Below is a small trained network, with its code and all its weights. Each question gives an input and a class and asks what happens when units are switched off, that is, made to give their printed mean instead of their output.

import numpy as np


def w(rows, s, z=0):
    codes = np.array(rows[::2]) - 128.0
    scale = np.full(codes.shape[1], s)
    scale[-1] = z or s
    return codes * scale


def f(y):
    return np.maximum(y, 0)


def log_softmax(a):
    a = a - a.max(-1, keepdims=True)
    return a - np.log(np.exp(a).sum(-1, keepdims=True))


def net(x, mask):
    res = np.array(x, float).reshape(1, 6) / 4 @ E
    y = f(res @ A[0][:, :-1].T + A[0][:, -1])
    res = res + np.where(mask, y, B[0][:, -1]) @ B[0][:, :-1]
    return log_softmax(res[-1] @ U[:, :-1].T + U[:, -1])


A, B = {}, {}
E = w([
[84,59,247,53,130,151,89,163],'x0',
[203,16,85,58,173,95,197,105],'x1',
[213,112,62,88,52,170,64,230],'x2',
[122,117,80,85,118,121,2,6],'x3',
[18,45,36,173,131,141,118,164],'x4',
[171,48,176,234,76,214,141,63],'x5',
],0.0076)
A[0] = w([
[170,121,108,119,86,172,82,182,78],'N0',
[109,162,107,76,168,100,137,168,91],'N1',
[146,83,150,174,87,179,120,107,67],'N2',
[58,89,70,168,140,146,118,169,95],'N3',
[198,196,187,98,132,121,132,81,124],'N4',
[109,175,79,76,167,74,101,137,127],'N5',
[83,170,158,147,138,137,119,113,105],'N6',
[115,121,105,116,153,101,28,32,27],'N7',
[86,137,150,135,146,119,151,100,59],'N8',
[77,138,150,140,183,134,154,85,68],'N9',
[194,185,176,122,106,111,130,119,134],'N10',
[146,179,49,186,119,123,168,112,128],'N11',
[46,87,85,153,127,105,110,149,123],'N12',
[124,141,173,171,155,121,250,255,62],'N13',
[69,128,137,154,179,100,151,67,93],'N14',
[116,179,125,143,94,181,98,172,80],'N15',
[88,158,121,84,172,56,110,163,44],'N16',
[144,94,94,87,109,95,92,72,22],'N17',
[86,194,160,168,99,168,92,153,114],'N18',
[85,149,166,146,168,114,174,92,66],'N19',
[79,140,169,153,183,79,155,85,86],'N20',
[212,40,112,84,178,93,198,136,154],'N21',
[92,198,157,188,85,129,87,155,117],'N22',
[140,102,119,137,83,162,99,57,123],'N23',
[119,153,108,158,141,95,165,81,163],'N24',
[171,176,43,177,117,122,134,127,79],'N25',
[76,86,78,170,144,109,86,133,107],'N26',
[187,61,102,69,176,104,188,85,119],'N27',
[67,93,88,140,132,147,115,141,104],'N28',
[80,188,150,156,113,136,93,136,85],'N29',
[163,66,157,190,63,171,138,97,78],'N30',
[167,158,56,187,130,149,174,91,129],'N31',
[61,130,181,140,180,104,159,73,58],'N32',
[156,123,97,115,78,158,77,210,62],'N33',
[101,155,115,77,125,70,115,152,73],'N34',
[87,88,182,103,131,149,111,159,117],'N35',
[102,87,195,103,138,161,98,163,124],'N36',
[126,89,174,112,153,135,107,164,116],'N37',
[172,129,96,109,71,149,92,202,27],'N38',
[91,93,162,60,114,170,67,94,119],'N39',
[132,175,160,150,114,139,99,141,136],'N40',
[103,90,188,90,131,149,133,156,145],'N41',
[96,158,106,72,138,59,117,173,1],'N42',
[154,74,157,192,92,194,143,79,81],'N43',
[183,180,167,105,133,96,95,97,107],'N44',
[113,144,97,80,156,86,60,98,65],'N45',
],0.0095,0.0025)
B[0] = w([
[160,93,110,73,66,96,144,82,195],'N0',
[104,185,160,143,114,144,179,77,188],'N1',
[104,188,158,124,111,125,197,86,186],'N2',
[183,92,160,113,179,166,149,151,192],'N3',
[169,62,157,109,189,176,155,184,213],'N4',
[122,172,169,155,124,132,170,96,200],'N5',
[94,80,72,101,137,103,115,118,169],'N6',
[125,159,110,186,98,198,48,136,206],'N7',
[164,116,100,108,97,115,133,100,159],'N8',
[170,99,102,76,66,120,132,109,175],'N9',
[152,66,139,104,200,178,150,146,197],'N10',
[154,146,176,151,156,57,96,152,196],'N11',
[190,78,181,113,193,174,162,162,188],'N12',
[144,194,94,232,73,240,1,106,252],'N13',
[172,102,113,85,81,124,114,121,188],'N14',
[98,82,72,102,139,118,117,90,181],'N15',
[113,165,163,150,96,136,197,73,191],'N16',
[111,142,107,140,115,152,94,116,174],'N17',
[59,101,81,104,170,117,125,103,198],'N18',
[171,88,107,86,54,122,122,105,181],'N19',
[166,105,99,97,76,122,123,108,192],'N20',
[49,106,35,111,166,131,104,106,238],'N21',
[71,95,72,106,172,114,130,118,200],'N22',
[122,202,151,166,114,151,153,108,187],'N23',
[168,105,136,123,121,93,92,129,176],'N24',
[152,142,161,134,161,60,97,138,190],'N25',
[152,97,166,123,174,170,137,149,180],'N26',
[46,102,51,115,163,124,101,125,218],'N27',
[187,68,181,110,192,167,178,161,174],'N28',
[80,93,65,111,157,130,129,108,181],'N29',
[83,187,157,133,121,128,195,74,205],'N30',
[141,158,151,138,169,70,108,117,198],'N31',
[174,95,95,76,62,110,121,96,195],'N32',
[190,90,98,76,53,102,139,95,203],'N33',
[118,179,147,145,120,138,184,83,179],'N34',
[167,176,172,158,170,56,93,146,180],'N35',
[142,165,152,147,170,61,103,125,189],'N36',
[136,139,144,147,150,85,99,100,171],'N37',
[160,95,97,63,54,114,129,90,200],'N38',
[153,173,144,177,147,91,94,133,192],'N39',
[87,93,87,112,174,137,124,126,175],'N40',
[144,151,147,163,168,68,90,125,186],'N41',
[96,174,175,146,104,128,208,56,188],'N42',
[88,189,149,134,106,117,198,76,207],'N43',
[173,89,156,120,190,178,158,175,192],'N44',
[121,185,146,167,97,177,103,112,185],'N45',
],0.0075,0.011)
U = w([
[172,90,106,69,37,98,136,117,98],'0',
[89,171,151,142,102,133,220,105,114],'1',
[131,150,111,180,97,204,57,129,166],'2',
[37,88,70,97,166,108,123,123,120],'3',
[177,78,159,109,183,182,169,153,115],'4',
[154,148,151,154,155,7,91,135,151],'5',
[105,117,116,120,117,129,142,153,254],'6',
[107,123,139,128,105,119,131,176,69],'7',
],0.015,0.0046)

Each question gives the input, the list of numbers given to net, and the class t.
The units are the neurons (one row each of A and B). Each row of codes is followed by its name. A weight is (code - 128) times the scale printed after its matrix; where a second scale follows, it is the last column's (A, B and U).
mask holds one flag per neuron, in row order. A switched-off neuron (its flag False) gives its mean, the last column of its row in B, instead of its output. The means were averaged over made-up inputs and are rounded, as every weight is.
A unit's drop is (log p(t) with every unit on - log p(t) with that unit switched off) / (log p(t) with every unit on - log p(t) with every unit switched off).
The circuit of an input: a set's keep is (log p(t) with only the set's units on - log p(t) with every unit switched off) / (log p(t) with every unit on - log p(t) with every unit switched off). Starting from the 12 units with the biggest drops (on a tie, the unit counted first), units are removed one at a time, each time the one whose removal leaves the highest keep (on an exact tie, the one counted first), for as long as the keep stays at least 0.8.
units of the circuit, in order: the units of the circuit, biggest drop first
most important unit: the unit with the biggest drop
k most important neurons: the k neurons with the biggest drops, biggest first
drop when u is switched off: that unit's drop, to one decimal
input [6,-7,-7,5,4,-4], class 0: units of the circuit, in order : (N32; N14)
input [8,2,0,8,2,-3], class 2: units of the circuit, in order : (N7)
input [-6,-4,-1,-2,4,1], class 5: units of the circuit, in order : (N11; N25)
input [6,-7,5,-4,-4,-5], class 3: 2 most important neurons : (N18; N22)
input [-1,-1,-6,0,-8,-3], class 4: 2 most important neurons : (N4; N44)
input [-8,-1,-2,-5,-6,7], class 5: 2 most important neurons : (N11; N31)
input [0,-6,-3,-6,-8,4], class 4: 2 most important neurons : (N4; N10)
input [5,5,4,4,6,-5], class 4: units of the circuit, in order : (N12; N28)
input [-5,-3,-2,-1,0,7], class 1: 2 most important neurons : (N43; N30)
input [8,-8,4,7,5,0], class 3: 2 most important neurons : (N13; N18)
input [7,-2,4,-1,-8,-2], class 4: 3 most important neurons : (N4; N10; N44)
input [8,-6,8,8,3,-6], class 0: 2 most important neurons : (N33; N13)
input [-7,5,-8,2,-1,8], class 0: 2 most important neurons : (N14; N32)
input [3,6,-3,-5,5,2], class 3: 4 most important neurons : (N21; N27; N7; N45)
input [-7,-5,-4,2,3,-7], class 1: most important unit : N16
input [5,-3,-4,-3,0,3], class 5: 3 most important neurons : (N35; N36; N41)
input [-8,-4,6,-1,-6,-1], class 5: 2 most important neurons : (N25; N11)
input [6,1,-5,-4,1,1], class 5: 2 most important neurons : (N35; N41)
input [-7,3,6,5,-6,7], class 1: 3 most important neurons : (N30; N43; N23)
input [8,7,2,5,-4,-6], class 5: units of the circuit, in order : (N39)
input [-7,-4,4,2,-5,-4], class 5: 2 most important neurons : (N25; N11)
input [1,1,7,-3,5,-7], class 0: drop when N38 is switched off : 1.4
input [6,-1,-1,-7,-1,-2], class 2: drop when N13 is switched off : 1.8
input [7,-6,3,2,3,5], class 5: drop when N35 is switched off : 0.2
input [-5,0,-4,-7,-2,-5], class 2: drop when N13 is switched off : 1.3
